Each row is followed by its class.
[-278   90   49 -207  -78  237  -78  518 -129 -397 -435 -186 -131  183
  -12   53   69  520  186  203 -158  115  117   23  -85  533 -385  205
  245  -46 -175 -324  267 -295   10  290   29  193   81]
patov
[ -74  308 -105   64 -359  460  -36  141  258  -60  189   44  155 -307
    3  -24  161   29 -150  314 -275 -109   36  154  218   67 -179  -49
  -59  219  339 -330 -268  440  146  241  222 -104  -24]
fubad
[ -58  212  -44  -21  -85  309 -233  340   -4 -234 -127 -101  -75  130
   51  -16  -20  229  -29  130  -46   26  238  -71   33  189 -194  174
  -36   63  -64 -243   98  -28  -55   40   71  -19   16]
pados
[ -71  -18 -251  126  196  383 -221  -68  -35  -66  237  391  172   -9
  111  -45  224 -295  139   83  166  189   68 -162  239  385 -293 -174
  275  -30 -130  -88  -31 -397 -104  -75   17  -29 -269]
fubad
[-138  376 -286 -193  244   73 -392  -80 -160 -141  687  -90   14   11
  318  -35   49  -90   77 -215  268  -31  103  418  119  114 -194  303
  -47   36   72 -304  160 -311  145   62 -333   11 -474]
pusor
[ 309  -80  213  202   -4  -73  133   45   36  213 -286  217   58 -176
 -299   38   36   46 -170  502  -22   97  -77    8 -246 -210  270 -154
  -44  144  152  146 -273  303   69   48  174  -65   41]
Gumu
[-252 -394  126  -46  -87  -36  121 -206  122    7  -40  -65  187 -295
  -21   47 -102  129   49  -84 -431 -208 -239  276  208  285  -32  195
  -41  141  202  -54 -375  331  -39  137  -75 -342 -231]
patov
[  17    8  104  182    8  -31  -28  302 -106 -363 -265 -145 -300  289
  -32  -60  129  249  117  -55  -34   65 -117 -145 -168  -20   38 -251
   36  113  -91 -311  252 -194   63 -157 -240  247  133]
patov
[ -59 -446  239 -132   30 -116  308 -157 -193   69  -87   89  287 -558
 -610  208   33  -43  107 -237   23  -75 -154  477  119  240   28  124
   57  -19  158   66 -260  -12  208   27 -117  -77 -465]
patov
[-231  192   43   14 -190  364 -178  -89 -216 -162 -151   73 -112   31
   74 -104  106  416  208  113 -140   56  276   -6  274  255 -509   64
  132   61 -115  -77  163 -118 -226  136  -53   20 -113]
Luzur
[ -24  236  -54  -52 -280  199  -80  -30 -340 -342  -47  -31 -219   60
  203    3 -110  367   -9  122   29 -130  294  303  -79   77 -360  210
   96  -16   13 -104  223 -216  255  326   -1  238   61]
pados
[-288   73  -70   48 -255   93    6  441 -122 -389 -166 -160 -186  113
 -150   17   81  638  246  101 -302  -42 -113   78 -204  207   43  186
  176  117  -54 -495  307 -204  103 -261 -192  395  113]
Luzur
[-469  185  122 -169   10  -34 -160   27   73   34  116  -58  117    4
   37 -104 -112  214   58  120 -373 -120 -151  229  144  284 -412  161
 -108   22   66  -80 -120  239 -123  167   40 -405 -359]
pusor
[ 114  364 -272   52  127  244 -274 -113 -250 -149  431   76   73   77
  -97  -42  100 -228   25 -357  422   25   60  313  241  142 -142  274
 -100  267   22 -232  -57  110  253  -20 -248 -121 -545]
patov
[ -36  -29 -115  207   62  188 -224 -474 -185   40  255  173  105 -211
  101   87   62 -278   89 -410  130   24 -149  164  494  -25 -274   82
   64  459  294  -18 -192  230   92   99 -303 -522 -282]
totaz
[-347  141   50 -118 -282  150   86   42  -99 -171  -34  -66  162 -192
 -125   16    9  205   60  100 -206  -46  -15  105  117  286 -204  135
   -5   55   46 -149   41  246   50   90   62 -151  -74]
Gumu
[ 291 -395  194  120  248   99 -235  164  150  204 -344  -52  222  -51
  -86  286   92 -184  -93  294   -2   20   71 -190   61  283  154  134
 -147  169   -2  157 -514  287 -184   24  144 -413    0]
dek
[ -91  202    8   12 -227  290 -102  115  -63 -200 -133   38 -119   -3
  154  -70  -47  279   -3  128 -160   24  205   68   -2  137 -299  -13
   49   36  -19 -186  158 -100  -80   64   27   11   23]
totaz
[-296  -54 -250   57   -9  281 -187 -128  -73 -341 -104 -165   13  163
  117  183  111 -170   72   33    8  -28  -45  156  213  196 -247 -108
  -91  158  -76  -78 -202   69   27  -18  -93 -418 -172]
Luzur
[-120  111   51   64 -227  233 -172   72 -100 -281 -500  -36 -288  122
  190   37  -72  517  184  333 -155   38  304  161   61  430 -364  115
  170   -4 -178  -47  128 -177 -141  130 -116  271  207]
Luzur
[-323 -230 -281  -94  174  -46 -197 -186  -96  -25  368   29   49   95
 -131   39  199 -109  113  -98  219    0 -241  209  -21 -250  -94  179
  126  -68  -22   98   70 -164  236  186 -114  -30 -327]
totaz
[-124  217   21   31 -109  164  -89 -104  -76    2  -24   14   38  -67
  106  -51  -18   78  109  120 -223   -8  292   99  211  131 -260   57
  110   37   16  -18  -25  -34  -45  188  128   91  -90]
Gumu
[-118  -42   -1   69   32  -84 -158  291  189   54 -163  217  -98  353
  -63  -50  189  -46  -20 -167   18   41  -23    4  102  -89 -211 -259
   20  -85 -103  263   14 -310  -16  122   26  -30  -56]
fubad
[  21   94 -142  201 -400  458  -39   32  108   81 -127   52  204  -27
  259   79  237  -73  -19  370 -356  -66  118  -53   33  412 -164 -209
  -93  359  182 -286 -241  108 -301   15   39 -288  127]
pusor
[-396 -491  222 -106   39 -610  592 -380  -30   22 -243 -236  196 -245
 -242  204  -61 -420    7 -683 -181 -218 -268  463  -97 -319  324   51
   79 -203   10  394 -330  533   11  291   68   25   67]
pados
[-138 -112  268  -14  -94  -51  -26 -391 -115  143  109   -3  202 -444
    7   74 -230   61   25  189 -367 -114  -13  199  391  140 -203   27
 -101  141  196  -19 -249  386 -106   48   51 -428 -143]
totaz
[  94  276   22   75  -93  200 -115  350  -28  -91 -138 -124  -41    1
  -42   98  -66 -309   13  -18  289   49  284 -154   12  -62  140 -191
 -102  -24  -61  -26   -2 -244  -42 -192    4  433  299]
pusor
[-226  231  126 -130  -47  235 -373   35  -87  159 -215  130  266   39
  169  163  150   41  151  263 -214  174  184   28  602  247 -547   53
  -80   50 -110  195  144  -47 -127  189  254 -367  -83]
pusor
[  78  194 -279    0 -179  115 -219 -544 -129  355  899  219  428 -308
  436  129  142 -599   43 -416  -99 -208  149  339  377   69 -227   30
  -72  243  232 -126  -52 -196  -66  -78 -217 -241 -189]
dek
[ -35  -87   79  165  182  261 -210  357 -255 -221 -447  -89 -257  196
  -42  108  138  329  156  268  -37  151  115 -143  168  115 -153  -11
   87  103 -122 -223  -47 -212 -131   69  -71   91   60]
fubad
[-403  -97    4  -16 -480  168   19   45   50 -292 -195   36  -37 -198
   38  175  -69  344  -85  143 -348 -127   -7  208   35  227 -232   34
  117   34   72 -314   61    4  -47  244 -137 -127 -349]
Luzur
[   0  -82  -31   73  190   91  -88  601  244 -112   87  -60 -102  359
  -43  -51  217  -82 -182    4  -11    9 -107 -204  -18 -127   28 -182
   -9   69   29 -222  -47 -227   77   49  -84   -7  -90]
patov
[ 676 -138  204  -72  429    9  -96  195 -169  236   68  127   38   97
 -117  -13  390  130  -85  170  313   80  249 -208 -144   25  217   17
 -126   33 -118  189  -63    4  -45   11   84  -80   23]
Gumu
[ 609 -295  356   13  367 -204 -136  134  171  235 -144  -88   97    7
 -258   15   68    6 -275  166  227   61 -137  -33 -185  -97  178  261
 -462   40   33  371 -500  596  110  -54   77 -542   30]
fubad
[-408 -140   45    8  -77    3   57  -79  -65 -159  180 -127   17  -49
  -85  -79 -228  422  100   57 -305 -182 -339  226  -15    2  -80  193
  -58  215  188 -210  -20  395  126  -89 -204 -217 -406]
pusor
[-147 -189  -53   69   -3  204 -299  225   -3 -295 -153  130 -173  317
   99   14  316   50   21 -280  177  -81    5    1  -43  -35 -328 -258
   45   58 -213   -9   78 -631  -40   92 -301   -9 -151]
dek
[ 199  375  151   44 -123  517 -135 -189 -183    8  -50  393  114 -342
  193 -127  155  309   25  112  -62  160  316    9  433  300 -400  158
  -68   46  -81  -21   -8   54 -210  -97   45 -176 -205]
dek
[ -91  323 -222   64   -6  100 -410  307 -165  -33  492   78   31  208
  -38  -99  242   85   43  -46  123 -130  -19  243   23  -40 -120  -23
 -194  187   91 -302  105 -125  272   11  -98   44 -329]
patov
[ -71  -29  113  139  186   20 -428  249  149  -45  -31  -94 -129  347
   10  -46   77 -275  -52 -126  179  -79   82 -225  114 -189 -121 -253
  -38   50 -121  123  -91  -90  -79  126   -8  -62 -119]
patov
[  40  301 -171  -83  182  420 -338  246  -32 -203  382 -201  -21   22
   72  -31    8 -431   19  -39  289  -25  223  -31  116   62 -198  -45
  -76 -122  -94 -331  106 -421   96 -111  -14  317  -10]
totaz
[-462 -269  197  -60 -302 -151  111   93   45  -86  -35 -162  212 -273
  -41  201 -103  278  133 -188 -610 -235 -250  129  234  319  -89   52
   88  258  160 -343  -90  268   11   72 -207 -269 -215]
patov
[ -76 -155  265   -2 -185   21   -1 -249 -154  -98  -85    8  219 -346
  -81   49  -43  255  115   40 -313  -40    5   -2  401  355 -205  -85
  -88  294   19 -169  -80  294  -96 -169  -21 -457   59]
totaz
[ -80  209 -199  -55 -503  234   64 -135 -102 -142 -218   26  -91  -54
  108  339  146  141  -87   46  175  -66   97  281 -176  -10 -306  409
  281  -13   91  108   -6   56  107  446   29   88 -118]
Luzur
[ -72  236   -4   41 -287  247  -55  -33  -64 -136 -252  118  -40   26
  452  292  -52  -16  -33   50 -241    8  262  -84  111  151 -447   28
  180   15  -24  -17  232 -182 -115   87   54  -33  298]
patov
[ -84 -284  127   68  337  -42 -201  113  222   39 -238  138 -163  242
   83  -16  127    7   26 -103  -32  113   73 -211  123  -52 -272 -282
   69 -147 -179  224  -57 -503 -293    1 -124 -115 -163]
dek
[ 115 -184  248   97   90 -258  -39  117   -6  175 -385  -66   12  132
 -108   45   63  185   30  108  -62   26  -64  -10 -108   64  147   96
   51  168  -55  192 -209  214 -101   98   13 -174  -34]
Luzur
[ -36 -145  -50  173 -188  -27 -316  133  183  117 -167  223  -78  253
 -454  -54   11  234  102  -32  136   99 -173 -101   51  218 -302   38
 -127  111  151  240 -196  102  -65    4   68 -265 -217]
totaz
[-204   21  -48  -42 -229  219  -43  102 -136 -287  -94   98  -52   56
  212  178   66  242   45    5 -200  -37  143  186   27  275 -394  153
  214    1   41  -86  231 -240   38  186  -50    8  -23]
pados
[-299 -311  186   -1 -151 -216  292 -154   42 -128   48 -132  131 -279
  -51   15    5   50  -30   85 -525 -140 -194  269  -60  -16   35  -40
  155  -26  135 -227   15  117   68   75   51  -28   56]
dek
[ 208  161   65  195   84  337 -283  -10   55 -301 -528  200 -258   59
  131  156   -5  -37  -90  -56  267  131  229 -351  194   24 -261 -115
    8  143 -172   56   16 -215 -179 -190 -130 -179  240]
pados
[  40  394 -143   77 -126  214 -337  -22  -51   54  102  275  178  -97
   76  213  -76 -170  -38 -254  222   -6  302   53  301  157 -187  288
  -38  166  208  126  -52  311   69  202  243 -124 -231]
pados
[ 461  -72  388  163   58  -10 -143  320   29  305   15  -57  172 -131
   27  114  194 -138 -344  441  -11 -125  250 -228 -212 -490  138 -355
 -130  383  237   33 -502  198   27  333  194 -201  183]
patov
[ 536  551  -11 -292  -65 -101 -183   17    0  295  832  -26  176 -295
  -99   54  -47 -354 -354 -266  702  -57  305   58  -50 -476  -21  111
 -387  -76  245   96  127  262  290   53  143   10  -22]
Gumu
[-170  -32   75  -40 -214   85  150  -24   40  -71   48 -178  164 -336
    7   62  -73  141  -69  101 -282 -180  -91  251  248  118  -62   86
  -94  209  191 -316 -246  369   41   73  -31 -198  -43]
fubad
[-101   15  178  -48 -222  178   -4  -30   17   60  165   94   82 -187
  -30 -211   17  308   47  -57 -308 -143   99   92  186  102 -241  -57
  -72  118  143    1 -104  196 -103   97   15 -189 -184]
fubad
[ -53    7  -90   47 -140  182    3  342  -14 -554 -203   74  -59   39
 -411  405  -33  308  -89   13  -34   13 -233  -10  -66  209 -189  228
  141  279  173 -362  149  319  676   41  -32 -208 -196]
patov
[ -66   47   14  -54 -116  106  -59 -125    6    4 -144  124  -63   -7
   93   92  -29  348    8  108  -13  -50  138  263  214  259 -535  186
  115   91   51   51  -69   59  -87  300    4  -86 -101]
totaz
[-146   83  130  136 -129   53   97 -110   -4  101  -78  277  138 -125
 -196 -152  -17  173  -72  283 -171  -29 -258  320  132   14 -100 -117
 -107  178  127   99 -233  579   59   39  145 -367 -347]
patov
[-508 -158  124   35  324 -255  -75 -257   68   -9   -8 -210 -208  -78
  -29 -379 -492  778   95  326 -279  -70 -371  432  370 -163 -365  201
 -241  -81   50   -2 -303  446   85 -174  -37 -409 -488]
patov
[-355   47  -44   40 -248  251   46 -165 -188 -195 -108  140 -120   74
  190 -219  262  311  301 -107 -211  -11  147  319   98  222 -391  -14
  321  -76 -152   73  197 -338 -250   50 -128  242  -21]
pados
[-279  179   90 -161 -522   54   39 -371   25  -30  105  -83  175 -419
  220   19 -216  313  -21  249 -259 -153  -56  379  316  301 -336  347
  -74   77  188  -66 -139  330  -74   94   -7 -289 -156]
patov
[ 217 -138  101   86   53  -82 -218 -186   72  218  184   77  196   22
 -146  -56   81 -366 -120   -9   81  -35   26 -129  142   -8  -90  -85
 -269  158   94  156 -357  104  -74   96   63 -353   48]
patov
[-299   85  108  -98 -371  277   43  215  -44 -170 -421  -46    4  -46
 -143  219  -39  179  124   32  -72  -35  107  -24  -80  165 -110  160
  200   76   19  158  196   78  -17  139   30   95   74]
fubad
[ 251  170 -272   -8   94  143 -113  -87 -114 -173  222  142    7   83
 -157  -26   30 -215 -169 -213  533  115  -17  293  -39  286 -187  377
 -149  -10   40 -205   95  119  145    8  -29 -113 -125]
pusor
[ -30  -57 -131 -123  279   35  -20  143 -223 -359  210 -284  192  -19
 -179   28  210  122  311 -175    6   42 -141  -26  -32  639  219  585
  -10  115  -35 -420   50 -138  269 -322 -233  109  -15]
Gumu
[ 216 -258  222  116  134 -205 -314  171  -34  126 -142  -87   61  223
  -67  123   74   69  -17  138 -203   -8   37 -173   36   11  -38  -55
  -60  256 -113  -40 -297   25  -15  164  -27 -318 -136]
Luzur
[-141   36   90   -6 -202  -13  315   -4 -200 -152   10   27   52 -264
 -211    6  131  257   15  109 -153 -120 -230  378 -113  -32  130  -57
   34  119  131 -186    7  249  216  -22  -61   35 -137]
Gumu
[ -52 -127  615    6    7 -802   37  754  213  152  -40 -222 -137  415
 -539 -258  156  462  -60   15 -331 -263 -642  308 -265 -122  290 -101
 -150  186   15    5  -59  357  248   71 -282   -8 -143]
Gumu
[-103 -176   31  121  135  150 -297  189  152 -174 -179 -109 -120  214
  141  -14   14  -58  -69  -96   99   -7   25 -118  253 -110 -109 -155
 -110  146 -100   32 -175   37 -145   24  -91 -261   31]
fubad
[ 185   91    2   28   69  125 -239  181   10 -139   26 -122  -12  318
  149  147  119 -315  -46 -209  120  -31  174 -224  116   32 -137 -101
  -88  160 -118  -60   55 -324   14  -63 -129  -39  112]
dek
[-355 -181  107  -27 -125 -312  163 -240  -81 -128   60 -234  -28  -88
 -140   -8  -50  177  182 -148 -110 -291 -399  408   -1  -64   23  112
  234  114  -54   59 -248  146  259    4 -308   26 -298]
totaz
[  68 -164   81  169  154 -124 -285  150  132  -60 -276   21 -242  351
  -15  -23  130  -22  -36 -154   83   13   90 -107   83 -123 -140 -238
  -77  -20 -192  127  -26 -240 -156  -66  -42  -69  178]
patov
[ 163 -248  196   73  181 -224   -2  248  130   -3 -284  -71   75  161
  -62  150   73 -168 -120  140  107   20  -91  -98 -209  334  245   60
    4  113   32  171 -389  253 -108  112   61 -215  179]
pusor
[  -9 -135  118  109  110   17 -241  -33  -71  -53 -269  158  -16  -75
  136  114   33  186   15  167  -31   61  222  267  -46  235  -44  106
  -19   36  -47  164 -184   52 -196   23  -82 -197 -125]
patov
[  56  410 -299  -21 -252  223 -351 -206 -220 -123  345   91  260  129
  148  250   27 -191   64 -332   39  123   83   85  400  426 -428  582
 -102  289  -48 -281  125  -55  135  -64 -280 -327 -389]
dek
